Below are the code and all the weights of a small trained network. Each question names an input and a class and asks about switching units off, where a switched-off unit gives its printed mean instead of its output.

import numpy as np


def w(rows, s, z=0):
    codes = np.array(rows[::2]) - 128.0
    scale = np.full(codes.shape[1], s)
    scale[-1] = z or s
    return codes * scale


def f(y):
    return np.maximum(y, 0)


def log_softmax(a):
    a = a - a.max(-1, keepdims=True)
    return a - np.log(np.exp(a).sum(-1, keepdims=True))


def net(x, mask):
    res = np.array(x, float).reshape(1, 5) / 4 @ E
    y = f(res @ A[0][:, :-1].T + A[0][:, -1])
    res = res + np.where(mask, y, B[0][:, -1]) @ B[0][:, :-1]
    return log_softmax(res[-1] @ U[:, :-1].T + U[:, -1])


A, B = {}, {}
E = w([
[117,25,60,163,144,180,185],'x0',
[88,194,73,178,117,207,121],'x1',
[133,126,126,123,144,137,128],'x2',
[189,170,96,185,188,66,155],'x3',
[164,174,162,98,67,145,254],'x4',
],0.0093)
A[0] = w([
[168,77,135,92,96,92,119,127],'neuron 1',
[145,33,164,68,161,43,115,112],'neuron 2',
[44,87,185,102,114,149,92,50],'neuron 3',
[151,60,65,150,91,121,166,50],'neuron 4',
[77,120,196,78,101,161,108,97],'neuron 5',
[109,85,118,163,151,86,31,2],'neuron 6',
[169,161,109,224,204,9,152,61],'neuron 7',
[124,211,194,85,106,107,107,55],'neuron 8',
[119,170,137,70,122,151,165,156],'neuron 9',
[160,111,154,74,103,105,194,215],'neuron 10',
[115,78,153,145,175,112,34,39],'neuron 11',
[80,155,149,103,140,110,67,84],'neuron 12',
[157,205,188,99,138,130,94,20],'neuron 13',
],0.011,0.0047)
B[0] = w([
[111,200,123,171,91,158,78,180],'neuron 1',
[46,197,80,132,107,251,54,227],'neuron 2',
[184,183,70,16,104,38,182,181],'neuron 3',
[98,30,242,4,186,219,141,188],'neuron 4',
[160,155,54,13,91,83,136,189],'neuron 5',
[218,104,190,203,52,183,240,196],'neuron 6',
[138,176,46,2,116,154,174,254],'neuron 7',
[85,29,146,113,217,199,184,207],'neuron 8',
[182,206,114,230,53,88,129,190],'neuron 9',
[137,189,177,218,103,149,107,238],'neuron 10',
[187,150,189,208,55,102,253,199],'neuron 11',
[61,104,104,148,116,220,154,179],'neuron 12',
[93,43,156,94,229,235,175,186],'neuron 13',
],0.0073,0.0099)
U = w([
[85,2,202,103,200,215,151,62],'0',
[202,146,176,230,71,101,191,74],'1',
[178,173,13,44,99,95,115,87],'2',
[126,149,93,161,114,161,103,254],'3',
[59,163,42,195,120,195,63,195],'4',
[67,182,159,195,161,43,56,89],'5',
],0.0081,0.0057)

Each question gives the input, the list of numbers given to net, and the class t.
The units are the neurons (one row each of A and B). Each row of codes is followed by its name. A weight is (code - 128) times the scale printed after its matrix; where a second scale follows, it is the last column's (A, B and U).
mask holds one flag per neuron, in row order. A switched-off neuron (its flag False) gives its mean, the last column of its row in B, instead of its output. The means were averaged over made-up inputs and are rounded, as every weight is.
A unit's drop is (log p(t) with every unit on - log p(t) with that unit switched off) / (log p(t) with every unit on - log p(t) with every unit switched off).
The circuit of an input: a set's keep is (log p(t) with only the set's units on - log p(t) with every unit switched off) / (log p(t) with every unit on - log p(t) with every unit switched off). Starting from the 12 units with the biggest drops (on a tie, the unit counted first), units are removed one at a time, each time the one whose removal leaves the highest keep (on an exact tie, the one counted first), for as long as the keep stays at least 0.8.
units of the circuit, in order: the units of the circuit, biggest drop first
k most important neurons: the k neurons with the biggest drops, biggest first
drop of u: that unit's drop, to one decimal
input [3,-4,-6,-4,7], class 1: units of the circuit, in order : neuron 10
input [-8,-3,-1,1,3], class 0: 2 most important neurons : neuron 8; neuron 13
input [1,-2,7,2,-8], class 1: 2 most important neurons : neuron 11; neuron 6
input [5,0,4,1,-6], class 1: 4 most important neurons : neuron 11; neuron 6; neuron 8; neuron 13
input [8,2,-6,6,-8], class 0: 2 most important neurons : neuron 4; neuron 9
input [-2,3,7,-7,-5], class 2: 3 most important neurons : neuron 3; neuron 5; neuron 10
input [-1,-8,5,-1,-6], class 4: 2 most important neurons : neuron 2; neuron 1
input [-5,-3,0,-6,-4], class 2: 4 most important neurons : neuron 3; neuron 5; neuron 4; neuron 10
input [2,-1,-2,-6,2], class 2: units of the circuit, in order : neuron 5; neuron 3
input [-8,8,-4,2,2], class 0: units of the circuit, in order : neuron 8; neuron 13
input [4,8,4,4,-8], class 1: units of the circuit, in order : neuron 6; neuron 11
input [-4,-2,2,2,-3], class 0: units of the circuit, in order : neuron 9; neuron 13
input [6,-8,7,-3,-1], class 4: 4 most important neurons : neuron 2; neuron 1; neuron 8; neuron 13
input [-1,-5,1,4,-1], class 4: units of the circuit, in order : neuron 2
input [3,3,8,-6,-8], class 1: units of the circuit, in order : neuron 11; neuron 6
input [7,-6,-7,8,-7], class 2: 3 most important neurons : neuron 7; neuron 8; neuron 13
input [-6,-6,5,0,-1], class 0: 3 most important neurons : neuron 8; neuron 13; neuron 9
input [-8,3,-1,-7,-6], class 0: 4 most important neurons : neuron 8; neuron 13; neuron 12; neuron 7
input [2,-6,-1,-5,4], class 4: units of the circuit, in order : neuron 2; neuron 1
input [4,-5,-6,1,-8], class 1: units of the circuit, in order : neuron 11
input [0,-3,5,7,-1], class 2: drop of neuron 7 : 0.8
input [2,7,-2,-5,-8], class 1: drop of neuron 4 : 0.0
